[ 60 202 115 134 159 193 175]
134

[[-501  -54  -68  -42  610  181]
 [-601  801 -661 -234  433  156]
 [  74  490 -652 -231  307 -255]]
-652

[[6425 5356 4300 4840 3239 7579 5765]
 [5802 4244 3946 6858 7850 8143 5914]]
6858

[2 3 8 1 8 6]
8

[[  7   3 -10  -7  13]
 [ 14   3 -17  -5  -5]
 [-30 -45  21  41  42]]
-45

[[1 4 2 4 0 5]
 [1 3 5 8 3 4]]
5

[50 41 85 81 48  1 34]
81

[ 513  552  437 -616]
513

[[232 706 444 665]
 [725 388 540 605]
 [455 374 883 134]]
455
---
Q:
[[ 1.24  0.03  0.97  0.85  0.54 -0.76 -0.90]
 [-0.43  0.60  0.01 -0.03 -0.05 -0.68 -0.27]
 [-0.11 -6.39 -3.18 -3.91 -5.12  2.81  1.15]]
A: 1.15

Q:
[[-1.61  1.39 -0.49 -0.33  1.35]
 [-7.33  0.08  1.37  0.55  3.03]
 [-2.71  0.76 -2.44  2.47 -2.93]]
A: -2.93

Q:
[[ 0.38 -6.45 -6.05 -3.62  4.89 -5.16]
 [ 1.38  0.14 -3.56  2.34 -5.85  1.42]
 [ 2.85  3.80 -3.91 -6.83 -5.19 -4.47]]
A: -4.47

Q:
[[-1.84 -6.51  0.60 -5.18 -2.46]
 [-0.99 -6.84  0.67 -5.36 -2.28]
 [-0.26 -5.42  1.36 -3.50 -3.36]]
A: -3.36

Q:
[[-6.01  4.01  0.00  0.00]
 [-0.83 -2.43  0.00 -7.96]
 [-5.09 -1.74 -5.68  0.50]]
A: 0.50

Q:
[[-6.78  5.22  6.52 -3.78]
 [-5.93  5.96  5.71  0.65]
 [ 6.54 -6.10 -6.82  2.89]]
A: 2.89

Q:
[[-1.68 -2.20  0.51  2.82 -8.54 -8.43  4.17]
 [-0.53 -3.63  1.56 -2.04  0.84 -4.35  2.91]
 [-0.64 -3.68  2.09 -1.91  0.84 -4.07  2.41]]
A: 2.41
---
[5.42 8.01 7.35 7.67] -> 7.67, 5.42

[[-2.95  2.40 -5.17  5.25  0.36]
 [-6.50  4.05  0.21  1.76  2.42]] -> 0.36, -6.50

[[-3.39  7.30  2.34  4.20 -0.08]
 [ 1.54  1.34  2.27  1.21  0.03]
 [ 0.95  5.01 -1.95  2.72  0.09]] -> -0.08, 0.95

[-2.70 -6.16 -2.07 -3.54  8.62] -> 8.62, -2.70

[ 2.92 -4.22 -4.32 -4.60  0.00 -3.89  6.81] -> 6.81, 2.92

[ 3.09  6.13  7.18 -0.11  8.37] -> 8.37, 3.09

[[-5.55  2.79 -1.31 -6.07]
 [-3.07 -4.86 -4.74  8.78]] -> -6.07, -3.07

[ 2.17  8.05 -1.66  6.61] -> 6.61, 2.17

[[ 1.92  4.38 -1.63  0.69  0.76 -2.81]
 [ 2.56 -5.14 -6.50 -5.94  0.10 -1.84]] -> -2.81, 2.56

[-7.64  2.87  1.84 -7.35 -2.05] -> -2.05, -7.64
---
[-890  957 -370  834 -738   61  331] Out: 331
[59 12 79 58 28] Out: 28
[7968 3169 7341 9962] Out: 9962
[43 10 56 37 57 87] Out: 87
[1 8 9 7] Out: 7
[ 68 176 805 237 267] Out: 267
[616 441 545 696 751 676 227] Out: 227
[699 967 298 239 508] Out: 508
---
Q: [ 0.41 -6.85 -2.69 -5.93]
A: -2.69

Q:
[[ 0.98 -2.01  2.74 -3.55  5.61 -6.55  4.75]
 [-5.79 -0.21 -0.61  0.76 -1.37  0.75 -0.23]
 [ 5.75  2.08 -3.03  2.70 -1.71  2.55 -2.37]]
A: -6.55

Q:
[[-2.13  5.17 -6.20 -1.76 -3.66  4.57 -3.53]
 [ 3.15  7.00  6.47  0.09  2.91 -2.98  2.51]]
A: 4.57

Q:
[[ 4.48  1.74 -1.44  0.90 -1.40]
 [-8.15 -5.18  7.87  1.79 -0.73]
 [ 5.87  0.56  4.67 -4.28  0.46]]
A: 0.90

Q:
[[-0.25 -0.50 -1.61  2.67 -1.61]
 [-0.25  2.64 -3.30 -6.88 -3.28]
 [-0.25 -0.56  1.73  2.67 -2.40]]
A: 2.67

Q: [ 1.14 -3.22 -7.04 -2.99  1.86]
A: -2.99

Q:
[[ 4.32 -1.71 -3.55  5.66]
 [-0.09 -3.51  1.93  1.74]
 [ 6.48 -6.92  1.90 -6.20]]
A: -3.55
